Here is a tiny trained network, its code and every weight. The questions are about switching its units off for an input and a class, where a switched-off unit gives its printed mean instead of its output.

import numpy as np


def w(rows, s, z=0):
    codes = np.array(rows[::2]) - 128.0
    scale = np.full(codes.shape[1], s)
    scale[-1] = z or s
    return codes * scale


def norm(h):
    return h / np.sqrt((h * h).mean(-1, keepdims=True) + 1e-5)


def f(y):
    return y / 2 * (1 + np.tanh(0.7978845608 * (y + 0.044715 * y**3)))


def log_softmax(a):
    a = a - a.max(-1, keepdims=True)
    return a - np.log(np.exp(a).sum(-1, keepdims=True))


def net(x, mask):
    res = np.array(x, float).reshape(1, 8) / 4 @ E
    u = 0
    for l in range(2):
        y = f(norm(res) @ A[l][:, :-1].T + A[l][:, -1])
        res = res + np.where(mask[u : u + 11], y, B[l][:, -1]) @ B[l][:, :-1]
        u += 11
    return log_softmax(norm(res)[-1] @ U[:, :-1].T + U[:, -1])


A, B = {}, {}
E = w([
[176,72,117,86],'x0',
[130,120,131,132],'x1',
[201,191,98,129],'x2',
[104,109,10,161],'x3',
[119,136,123,106],'x4',
[126,134,124,120],'x5',
[141,103,138,184],'x6',
[137,123,141,145],'x7',
],0.011)
A[0] = w([
[156,16,116,89,86],'L0N1',
[153,159,167,125,144],'L0N2',
[72,145,73,195,90],'L0N3',
[209,212,74,100,95],'L0N4',
[52,63,168,126,33],'L0N5',
[56,75,159,104,53],'L0N6',
[9,38,127,102,4],'L0N7',
[87,122,44,81,113],'L0N8',
[200,39,105,92,32],'L0N9',
[60,187,146,105,149],'L0N10',
[71,171,146,201,53],'L0N11',
],0.014,0.0048)
B[0] = w([
[166,128,134,58,216],'L0N1',
[110,109,92,154,181],'L0N2',
[146,84,153,91,217],'L0N3',
[116,177,141,177,254],'L0N4',
[159,248,147,194,193],'L0N5',
[152,169,110,151,187],'L0N6',
[177,190,101,175,230],'L0N7',
[170,49,172,174,221],'L0N8',
[77,164,140,23,199],'L0N9',
[93,103,127,112,197],'L0N10',
[71,112,107,61,177],'L0N11',
],0.015,0.0056)
A[1] = w([
[127,188,103,95,83],'L1N1',
[169,168,160,155,47],'L1N2',
[147,164,144,174,38],'L1N3',
[185,178,97,31,217],'L1N4',
[46,182,201,160,119],'L1N5',
[112,137,154,123,60],'L1N6',
[18,101,148,162,84],'L1N7',
[116,185,252,93,102],'L1N8',
[100,139,206,101,1],'L1N9',
[217,84,172,189,167],'L1N10',
[55,147,94,138,101],'L1N11',
],0.012,0.0037)
B[1] = w([
[76,160,70,126,161],'L1N1',
[82,134,122,157,170],'L1N2',
[50,107,161,154,164],'L1N3',
[75,157,99,158,253],'L1N4',
[74,92,101,85,217],'L1N5',
[159,136,69,113,121],'L1N6',
[46,111,228,85,162],'L1N7',
[210,21,1,164,239],'L1N8',
[159,74,118,165,143],'L1N9',
[51,106,198,133,221],'L1N10',
[165,173,96,38,143],'L1N11',
],0.0085,0.0066)
U = w([
[130,225,153,198,102],'0',
[114,116,141,131,216],'1',
[115,111,145,125,193],'2',
[105,120,152,122,188],'3',
[111,105,142,133,154],'4',
[146,2,119,174,2],'5',
[86,163,157,31,52],'6',
[107,133,159,131,124],'7',
],0.012,0.0075)

Each question gives the input, the list of numbers given to net, and the class t.
The units are the neurons (one row each of A and B). Each row of codes is followed by its name. A weight is (code - 128) times the scale printed after its matrix; where a second scale follows, it is the last column's (A, B and U).
mask holds one flag per neuron, layer by layer. A switched-off neuron (its flag False) gives its mean, the last column of its row in B, instead of its output. The means were averaged over made-up inputs and are rounded, as every weight is.
A unit's drop is (log p(t) with every unit on - log p(t) with that unit switched off) / (log p(t) with every unit on - log p(t) with every unit switched off).
unit that matters most: the unit with the biggest drop
top k neurons: the k neurons with the biggest drops, biggest first
top k neurons in layer l: the k neurons of layer l with the biggest drops, biggest first
drop when u is switched off: that unit's drop, to one decimal
input [-4,-8,-8,-1,2,-5,6,7], class 0: top 2 neurons in layer 0	(L0N5; L0N7)
input [-3,1,0,-5,-4,2,1,4], class 5: unit that matters most	L1N8
input [-1,-4,-3,-5,4,3,3,4], class 5: top 2 neurons in layer 0	(L0N7; L0N4)
input [-8,-3,3,-5,-3,-2,3,5], class 6: top 3 neurons	(L0N11; L0N2; L0N8)
input [-6,1,-8,-5,-4,6,2,8], class 0: top 2 neurons	(L0N5; L0N6)
input [-8,7,1,8,3,3,-4,-4], class 5: top 3 neurons	(L0N8; L0N3; L0N9)
input [-8,8,3,5,2,-2,-6,4], class 6: top 3 neurons	(L0N11; L1N8; L1N11)
input [-2,4,-7,3,-1,6,-6,-1], class 0: top 2 neurons in layer 0	(L0N7; L0N5)
input [7,2,3,4,6,1,-4,3], class 6: top 2 neurons	(L0N9; L0N5)
input [-6,7,-8,1,8,8,-5,1], class 0: top 2 neurons	(L0N7; L0N5)
input [8,2,-4,3,-5,-2,-6,6], class 6: top 2 neurons in layer 0	(L0N9; L0N1)
input [0,0,3,-8,3,5,2,3], class 5: drop when L1N8 is switched off	0.3
input [1,0,-2,6,3,5,-1,3], class 5: drop when L1N4 is switched off	0.0
input [6,-2,5,2,-2,1,-2,5], class 6: drop when L0N4 is switched off	-0.7
input [-5,2,-7,5,2,-6,4,7], class 0: drop when L0N5 is switched off	0.8
input [-7,6,-3,7,1,-1,-4,-4], class 5: unit that matters most	L0N8
